In the rows, zero is written as 5.00.

Named rows; a name shown again gets a slightly different row:
22: 6.18	0.53	6.62	7.42	6.64	5.25	2.96	5.70	1.39	1.73	7.25	7.21	7.74	4.93	3.63	3.63	5.53	5.15	3.85	9.12
12: 4.68	3.21	7.89	5.88	3.41	8.64	5.71	5.81	1.34	1.22	7.93	4.93	7.90	6.73	3.91	1.85	8.22	5.29	5.92	6.47
35: 6.77	2.20	3.36	6.36	8.78	0.55	1.82	4.51	5.08	5.58	3.90	7.49	4.73	3.11	5.11	7.22	1.66	4.94	2.79	8.06
66: 3.11	9.24	5.68	2.91	1.28	8.51	8.15	5.05	6.30	5.55	4.80	2.02	3.97	6.49	5.27	4.18	7.64	5.23	7.18	1.26
16: 5.41	1.64	7.69	6.61	4.57	7.69	4.56	5.52	1.12	1.02	7.98	5.85	8.15	6.24	3.97	2.41	7.05	5.17	5.18	7.91
69: 3.12	8.24	6.58	3.33	1.43	9.08	8.40	5.27	5.35	4.84	5.79	2.21	4.95	6.88	4.95	3.25	8.20	5.00	7.27	1.77
55: 4.27	9.47	3.09	2.79	3.91	4.28	6.73	4.44	8.75	8.52	2.68	3.19	1.99	4.50	6.28	6.93	4.00	4.98	5.37	1.26
69: 3.02	8.30	6.68	3.43	1.31	9.21	8.03	5.21	5.41	4.81	5.70	2.18	4.72	6.94	5.10	3.25	7.98	5.08	7.25	1.83
56: 3.92	9.43	2.88	2.82	3.80	4.65	6.89	4.32	8.61	8.47	2.59	3.12	2.10	4.72	6.15	6.58	4.40	5.01	5.81	1.07
59: 3.49	9.84	3.85	2.59	2.70	5.88	7.54	4.51	8.21	7.79	3.32	2.37	2.19	5.14	6.19	6.06	5.17	4.99	6.23	0.75

Start at a row and follow the symbols one at a time.
Answer with the state's row; about right is enough.
start 4.69	8.49	2.46	3.35	5.57	2.69	5.48	4.32	8.76	8.97	2.32	4.01	1.71	3.55	6.40	7.64	2.64	4.87	4.62	2.24 [51]
q	3.58	9.76	3.76	2.68	3.06	5.53	7.20	4.66	8.44	8.12	3.03	2.66	2.16	4.97	5.80	6.26	5.07	5.06	6.11	0.59
g	3.46	9.83	4.04	2.50	2.99	5.88	7.57	4.45	8.15	7.89	3.38	2.50	2.36	5.31	5.89	5.92	5.48	4.97	6.12	0.74
s	3.69	9.56	3.57	2.67	3.46	5.09	6.92	4.39	8.68	8.23	2.79	2.83	1.92	4.85	6.13	6.53	4.61	4.99	5.92	0.81
v	3.86	9.78	3.29	2.84	3.69	4.46	6.77	4.45	8.71	8.46	2.67	3.04	2.12	4.73	6.17	6.76	4.36	4.84	5.86	1.07
n	4.13	8.86	2.81	2.99	4.78	3.49	5.88	4.27	8.76	8.79	2.18	3.67	1.88	3.98	6.20	7.37	3.39	5.04	5.03	1.67
n	4.70	8.04	2.36	3.64	5.68	2.08	5.08	4.27	8.89	8.77	2.13	4.35	1.74	3.62	6.20	7.81	2.42	4.84	4.55	2.57
n	5.39	6.96	2.02	3.93	6.66	1.15	4.17	4.35	8.58	8.73	2.19	5.18	2.04	3.14	6.14	8.09	1.98	4.76	3.88	3.43
g	5.31	7.20	2.11	3.98	6.37	1.55	4.42	4.04	8.53	8.82	2.12	4.83	1.97	3.30	5.97	8.26	2.10	4.93	4.11	3.15
start 5.24	1.74	7.71	6.65	4.72	7.47	4.42	5.68	1.17	1.03	7.86	5.87	8.24	6.17	3.76	2.38	7.25	5.10	5.12	7.71 [16]
n	4.64	2.71	7.84	6.31	3.52	8.55	5.42	6.00	1.23	1.38	8.02	5.16	7.98	6.71	4.01	2.04	8.11	5.14	5.83	6.72
g	5.00	2.32	7.57	6.20	4.04	8.11	5.24	5.73	1.14	1.14	7.93	5.36	8.04	6.74	3.93	1.97	7.58	5.07	5.70	7.22
n	4.48	3.41	7.78	5.67	3.10	8.91	6.24	5.84	1.76	1.38	8.04	4.53	7.86	6.74	3.76	1.69	8.19	5.16	6.27	5.86
n	3.97	4.70	7.84	5.14	2.24	9.37	6.72	5.92	2.30	1.92	7.65	3.93	7.25	6.96	4.08	1.78	8.61	5.11	6.61	4.80
q	5.08	1.86	7.70	6.39	4.37	7.94	4.84	5.87	1.18	1.23	7.75	5.87	8.37	6.38	3.85	2.12	7.38	5.15	5.57	7.40
n	4.59	3.14	7.83	6.15	3.45	8.65	5.86	5.99	1.51	1.28	7.72	5.01	7.93	6.86	3.95	1.87	8.13	5.22	6.10	6.68
s	4.36	3.98	7.97	5.78	2.74	9.31	6.35	5.85	1.85	1.62	7.78	4.49	7.75	7.03	4.06	1.71	8.23	5.18	6.53	5.73
s	3.92	4.69	7.89	5.25	2.10	9.59	6.69	5.71	2.33	2.01	7.76	3.86	7.19	7.04	4.23	1.73	8.60	5.22	6.75	5.05
start 6.55	0.30	5.57	7.19	7.96	3.27	2.17	5.28	2.17	2.62	6.37	7.81	7.19	4.42	4.18	4.72	4.04	4.92	3.55	9.17 [26]
s	6.59	0.39	6.01	7.24	7.26	4.05	2.51	5.54	1.80	1.94	6.88	7.42	7.59	4.64	4.10	4.13	4.54	5.17	3.81	9.15
g	6.79	0.19	5.75	7.49	7.28	3.84	2.37	5.32	2.07	2.27	6.74	7.57	7.37	4.54	4.13	4.19	4.31	4.90	3.56	9.31
g	6.67	0.11	5.64	7.34	7.63	3.28	2.27	5.45	2.11	2.49	6.37	7.48	7.32	4.32	3.87	4.63	4.10	5.04	3.37	9.26
v	6.48	0.23	5.70	7.31	7.47	3.92	2.19	5.34	2.24	2.43	6.46	7.59	7.16	4.49	4.01	4.30	4.20	4.89	3.56	9.42
g	6.80	0.11	5.60	7.31	7.51	3.34	2.14	5.28	2.29	2.58	6.40	7.72	7.17	4.07	4.10	4.62	3.96	4.90	3.23	9.33
n	6.47	0.24	6.38	7.38	6.87	4.50	2.83	5.45	1.67	1.68	7.05	7.25	7.73	4.92	4.04	3.70	5.16	5.06	3.83	9.13
v	6.35	0.41	6.57	7.39	6.74	5.04	3.03	5.45	1.63	1.81	7.15	7.19	7.86	5.25	3.97	3.61	5.28	4.96	4.00	9.20
s	6.08	0.76	6.99	7.26	6.02	5.75	3.32	5.84	1.27	1.36	7.51	6.77	7.99	5.59	3.80	3.13	6.07	5.14	4.49	8.68
start 4.90	8.10	2.41	3.43	5.77	2.23	4.99	4.09	8.88	8.86	1.93	4.36	1.73	3.55	6.24	7.80	2.65	5.11	4.40	2.53 [50]
n	5.33	6.76	2.16	3.96	6.64	1.44	4.32	4.24	8.43	8.71	2.10	5.00	2.07	3.16	6.19	8.07	1.72	4.94	3.95	3.50
v	5.45	6.51	2.21	4.30	6.83	1.04	4.03	3.99	8.32	8.59	2.12	5.24	2.14	3.15	6.07	8.18	1.62	4.92	3.93	3.97
s	5.79	5.50	2.09	4.72	7.50	0.84	3.49	4.22	7.80	8.31	2.35	5.78	2.29	2.82	5.86	8.06	1.51	4.85	3.69	4.81
v	5.99	5.01	2.18	5.01	7.69	0.56	3.10	4.16	7.72	7.84	2.43	6.21	2.65	2.84	5.78	8.35	1.48	4.83	3.48	5.08
g	6.02	5.78	1.96	4.64	7.41	0.65	3.49	4.16	7.83	8.27	2.27	5.81	2.51	2.94	5.98	8.07	1.45	4.77	3.47	4.71
n	6.27	4.28	2.32	5.33	8.06	0.38	2.64	4.15	6.99	7.56	2.82	6.51	3.16	2.68	5.67	8.12	1.28	4.77	3.21	5.94
n	6.71	3.14	2.85	5.87	8.33	0.28	2.22	4.38	5.99	6.62	3.27	7.30	3.93	2.84	5.44	7.63	1.46	4.82	3.07	6.82
g	6.42	3.41	2.85	5.61	8.45	0.28	2.25	4.37	6.31	6.83	3.11	6.86	3.83	2.82	5.72	7.84	1.37	4.89	2.85	6.54
start 6.72	1.75	3.16	6.61	8.81	0.60	1.73	4.61	4.94	5.68	4.14	7.69	4.86	3.14	5.07	7.03	1.79	4.91	2.69	7.79 [35]
g	6.67	2.46	2.87	6.15	8.80	0.60	1.90	4.62	5.16	5.81	3.78	7.40	4.62	2.88	5.14	7.12	1.65	4.68	2.76	7.54
v	7.02	2.03	3.22	6.47	8.66	0.66	1.81	4.71	4.95	5.49	4.08	7.70	4.73	3.03	5.10	7.03	1.58	4.93	2.63	7.88
g	6.71	2.45	3.15	6.36	8.68	0.42	1.82	4.63	5.46	5.88	3.77	7.41	4.36	2.78	5.17	7.41	1.59	4.83	2.54	7.75
s	6.84	1.81	3.54	6.64	8.65	0.87	1.74	4.61	4.61	5.24	4.55	7.70	5.18	3.03	5.05	6.98	1.87	4.87	2.76	8.26
s	7.08	1.20	4.07	6.88	8.79	1.62	1.72	4.60	3.87	4.54	4.89	7.95	5.66	3.35	4.70	6.41	2.36	4.77	2.87	8.54
g	7.02	1.53	3.51	6.78	8.61	0.92	1.70	4.73	4.27	5.07	4.41	7.83	5.37	3.22	4.76	6.62	2.22	4.83	2.85	8.25
g	6.93	1.50	3.40	6.54	8.69	0.79	1.76	4.75	4.72	5.19	4.15	7.60	5.07	3.24	4.92	7.00	1.83	4.78	2.71	8.16
n	6.86	0.83	4.40	7.01	8.37	1.78	1.63	4.92	3.75	4.39	5.04	8.12	6.12	3.47	4.59	6.24	2.41	4.88	2.85	8.72
start 3.44	10.00	3.97	2.56	2.49	6.20	7.71	4.58	7.87	7.44	3.49	2.34	2.74	5.61	5.96	5.58	5.76	5.11	6.42	0.49 [60]
n	3.68	9.88	3.41	2.65	3.39	5.04	6.94	4.47	8.59	8.37	2.74	2.74	2.05	4.79	6.13	6.46	4.58	5.07	5.95	0.96
g	3.82	9.59	3.70	2.51	2.96	5.54	7.34	4.46	8.38	8.13	3.10	2.60	2.23	4.98	5.88	6.27	4.98	5.15	6.23	0.58
v	3.66	9.46	3.42	2.66	3.17	4.91	7.03	4.48	8.48	8.33	2.92	2.76	2.22	4.96	6.07	6.45	4.55	5.08	5.93	0.71
v	3.89	9.54	3.20	2.69	3.57	4.77	6.71	4.43	8.52	8.62	2.44	2.92	1.92	4.62	6.16	6.86	4.36	5.07	5.83	0.92
v	4.03	9.39	3.20	2.80	3.84	4.24	6.57	4.31	8.87	8.74	2.38	3.29	1.94	4.44	6.23	6.98	4.07	4.91	5.64	1.18
s	4.55	8.85	2.66	3.05	4.72	3.54	6.10	4.10	8.87	8.80	2.31	3.65	1.80	4.16	6.25	7.56	3.36	4.84	5.23	1.48
s	4.65	8.27	2.39	3.42	5.36	2.66	5.20	4.06	8.86	9.04	2.14	3.85	1.67	3.83	6.02	7.87	2.77	4.79	4.85	2.11
v	5.00	8.02	2.36	3.52	5.55	2.21	5.10	4.12	8.66	9.01	2.07	4.63	1.81	3.50	6.32	7.93	2.64	4.91	4.36	2.52
start 5.79	0.92	7.09	7.20	5.70	6.35	3.68	5.66	1.21	1.48	7.58	6.54	8.34	5.65	3.83	2.75	6.34	5.06	4.59	8.54 [19]
g	5.76	0.73	6.91	6.99	5.75	5.67	3.53	5.69	1.06	1.35	7.38	6.74	8.14	5.47	3.76	3.03	6.02	5.09	4.32	8.90
n	5.42	1.36	7.42	6.68	4.89	6.89	4.19	5.84	1.02	1.09	7.73	6.12	8.26	6.04	3.49	2.42	6.80	4.95	5.00	8.05
v	5.37	1.80	7.54	6.69	4.92	7.37	4.37	5.96	1.22	1.14	7.84	5.77	8.23	6.01	3.70	2.31	7.26	5.30	5.11	7.71
v	5.17	1.97	7.79	6.54	4.35	7.78	4.78	6.16	1.11	1.03	7.82	5.66	8.09	6.27	3.65	2.35	7.52	5.10	5.38	7.58
g	5.26	1.50	7.47	6.69	4.62	7.33	4.63	5.81	1.04	1.07	7.96	5.91	8.26	6.22	3.74	2.22	7.25	5.14	5.10	7.85
n	4.69	2.61	7.79	6.17	3.65	8.38	5.47	5.65	1.33	1.20	8.06	5.22	8.08	6.58	3.92	1.98	7.90	5.00	5.81	6.76
n	4.27	3.95	7.87	5.62	2.76	9.19	6.43	5.81	1.99	1.39	7.69	4.30	7.62	6.86	4.09	1.89	8.46	5.10	6.16	5.78
s	3.91	4.71	7.94	5.09	2.31	9.63	6.85	5.94	2.41	1.97	7.44	3.89	7.24	7.24	4.26	1.83	8.69	5.31	6.49	4.80
start 5.24	7.61	2.31	3.75	5.90	1.90	4.80	4.24	8.60	8.91	2.07	4.65	1.81	3.55	6.13	7.94	2.32	4.78	4.46	2.85 [49]
g	4.88	8.06	2.28	3.51	5.71	2.13	4.89	4.13	8.91	9.02	2.25	4.46	1.97	3.80	6.01	8.01	2.32	4.97	4.47	2.30
s	5.21	7.30	2.19	3.92	6.18	1.64	4.48	4.12	8.47	8.87	1.92	4.78	1.99	3.43	6.05	8.00	1.99	4.74	4.21	3.13
n	5.55	6.14	1.98	4.40	7.24	0.77	3.73	4.14	8.24	8.27	2.00	5.53	2.29	3.13	5.93	8.19	1.57	4.98	3.71	4.28
g	5.62	6.51	1.94	4.13	6.89	1.04	3.90	4.15	8.41	8.78	2.22	5.46	2.13	2.99	6.04	8.29	1.90	4.83	3.91	4.13
v	5.81	6.10	2.09	4.53	7.19	0.76	3.63	4.06	8.06	8.49	2.14	5.79	2.46	3.06	6.05	8.41	1.63	4.92	3.75	4.19
g	5.66	6.45	2.08	4.20	6.98	1.17	3.96	4.07	8.31	8.57	2.27	5.33	2.32	3.03	5.99	8.10	1.82	4.74	3.84	3.89
s	5.72	5.65	2.06	4.78	7.28	0.75	3.56	4.27	7.95	8.28	2.43	5.92	2.55	2.92	5.79	8.31	1.54	4.70	3.37	4.96
q	4.79	8.23	2.43	3.31	5.26	2.58	5.43	4.19	8.91	9.06	2.20	4.14	1.72	3.83	6.41	7.79	2.80	4.90	4.74	2.37

The states form a loop of 70.
The state runs from 0 to 69 and wraps round.
Symbols: q is +7; n is -3; s is -2; g is +1; v is -1.
